Below are the code and all the weights of a small trained network. Each question names an input and a class and asks about switching units off, where a switched-off unit gives its printed mean instead of its output.

import numpy as np


def w(rows, s, z=0):
    codes = np.array(rows[::2]) - 128.0
    scale = np.full(codes.shape[1], s)
    scale[-1] = z or s
    return codes * scale


def f(y):
    return np.maximum(y, 0)


def log_softmax(a):
    a = a - a.max(-1, keepdims=True)
    return a - np.log(np.exp(a).sum(-1, keepdims=True))


def net(x, mask):
    res = np.array(x, float).reshape(1, 8) / 4 @ E
    y = f(res @ A[0][:, :-1].T + A[0][:, -1])
    res = res + np.where(mask, y, B[0][:, -1]) @ B[0][:, :-1]
    return log_softmax(res[-1] @ U[:, :-1].T + U[:, -1])


A, B = {}, {}
E = w([
[215,99,103,81,109,108,161,146,168,63,150],'x0',
[139,133,97,69,93,165,154,111,51,90,235],'x1',
[80,255,100,135,158,27,149,192,115,98,54],'x2',
[88,73,205,67,195,141,131,26,223,145,184],'x3',
[105,68,192,94,100,115,167,169,129,146,107],'x4',
[80,150,164,100,168,126,204,61,72,154,134],'x5',
[141,120,203,73,191,113,250,164,125,99,171],'x6',
[70,72,180,11,72,19,70,116,155,94,151],'x7',
],0.0086)
A[0] = w([
[204,31,199,62,165,157,230,135,187,97,196,174],'neuron 0',
[89,50,115,23,112,47,43,109,190,150,168,198],'neuron 1',
[137,123,130,33,17,136,154,99,104,64,254,114],'neuron 2',
[124,171,68,216,123,69,110,228,142,105,64,163],'neuron 3',
[156,108,64,226,86,212,29,117,147,249,126,179],'neuron 4',
[90,59,230,149,144,61,114,156,141,117,74,240],'neuron 5',
[228,133,108,187,104,124,170,149,168,101,154,239],'neuron 6',
[129,219,68,164,179,152,196,112,95,112,112,254],'neuron 7',
[95,84,121,18,114,94,164,133,79,52,164,139],'neuron 8',
[34,176,173,96,209,122,197,88,90,169,116,178],'neuron 9',
[62,71,216,32,123,59,118,155,99,155,97,183],'neuron 10',
],0.0073,0.0045)
B[0] = w([
[214,77,154,74,222,212,197,144,210,119,135,248],'neuron 0',
[128,140,182,52,71,120,56,60,228,43,87,224],'neuron 1',
[205,34,159,54,61,100,128,118,61,74,181,220],'neuron 2',
[169,200,67,175,94,80,134,168,100,59,63,228],'neuron 3',
[104,19,101,200,96,211,2,107,70,180,98,233],'neuron 4',
[78,186,152,145,101,120,155,148,197,202,68,195],'neuron 5',
[153,90,91,142,200,185,132,171,119,81,100,204],'neuron 6',
[118,175,81,211,164,136,174,106,43,94,151,229],'neuron 7',
[167,93,152,73,82,76,151,173,93,92,198,199],'neuron 8',
[18,199,187,133,156,100,176,70,74,186,203,215],'neuron 9',
[93,156,196,88,61,54,151,200,182,199,159,206],'neuron 10',
],0.0076,0.014)
U = w([
[69,192,132,143,194,137,190,2,66,166,220,122],'0',
[205,76,134,49,40,86,138,139,110,94,191,190],'1',
[101,174,153,103,89,75,42,59,252,111,65,62],'2',
[63,177,188,135,95,86,222,206,161,241,122,2],'3',
[130,51,70,238,77,231,28,92,81,184,99,192],'4',
[192,211,12,201,110,69,132,208,88,60,62,165],'5',
[216,80,136,128,233,237,215,151,212,123,130,63],'6',
],0.0086,0.004)

Each question gives the input, the list of numbers given to net, and the class t.
The units are the neurons (one row each of A and B). Each row of codes is followed by its name. A weight is (code - 128) times the scale printed after its matrix; where a second scale follows, it is the last column's (A, B and U).
mask holds one flag per neuron, in row order. A switched-off neuron (its flag False) gives its mean, the last column of its row in B, instead of its output. The means were averaged over made-up inputs and are rounded, as every weight is.
A unit's drop is (log p(t) with every unit on - log p(t) with that unit switched off) / (log p(t) with every unit on - log p(t) with every unit switched off).
The circuit of an input: a set's keep is (log p(t) with only the set's units on - log p(t) with every unit switched off) / (log p(t) with every unit on - log p(t) with every unit switched off). Starting from all 11 units, units are removed one at a time, each time the one whose removal leaves the highest keep (on an exact tie, the one counted first), for as long as the keep stays at least 0.8.
units of the circuit, in order: the units of the circuit, biggest drop first
most important unit: the unit with the biggest drop
k most important neurons: the k neurons with the biggest drops, biggest first
drop when u is switched off: that unit's drop, to one decimal
input [-6,-8,0,5,-1,4,3,-2], class 3: most important unit : neuron 5
input [2,-5,-2,-7,-1,-8,-4,5], class 4: 2 most important neurons : [neuron 4; neuron 7]
input [6,8,3,-3,5,-4,8,-3], class 6: 2 most important neurons : [neuron 0; neuron 6]
input [8,-5,4,-1,-6,8,8,3], class 3: units of the circuit, in order : [neuron 10; neuron 2]
input [2,8,-6,-8,-7,0,4,-3], class 4: 3 most important neurons : [neuron 10; neuron 6; neuron 7]
input [-5,4,2,2,5,1,-4,3], class 2: 3 most important neurons : [neuron 1; neuron 7; neuron 0]
input [2,1,-7,0,-5,-6,-4,5], class 4: 2 most important neurons : [neuron 4; neuron 10]
input [-5,-1,5,1,6,1,-7,0], class 3: 2 most important neurons : [neuron 1; neuron 5]
input [2,-1,6,6,7,1,1,7], class 3: 3 most important neurons : [neuron 10; neuron 5; neuron 9]
input [5,-8,-8,4,0,0,3,8], class 2: 2 most important neurons : [neuron 1; neuron 5]
input [-5,2,-3,-7,-5,-3,8,2], class 5: units of the circuit, in order : [neuron 0; neuron 1]
input [-6,-6,-8,-1,2,7,-5,4], class 2: 2 most important neurons : [neuron 1; neuron 10]
input [8,4,-6,-1,-8,1,0,-2], class 6: 2 most important neurons : [neuron 0; neuron 6]
input [-6,1,6,8,6,7,-4,7], class 3: units of the circuit, in order : [neuron 10]
input [-1,-8,2,3,-1,2,3,-8], class 0: drop when neuron 9 is switched off : 0.4
input [6,1,-4,4,1,-8,-5,-1], class 4: drop when neuron 4 is switched off : 1.8
input [-3,-4,3,5,-2,8,6,1], class 3: drop when neuron 2 is switched off : 0.1
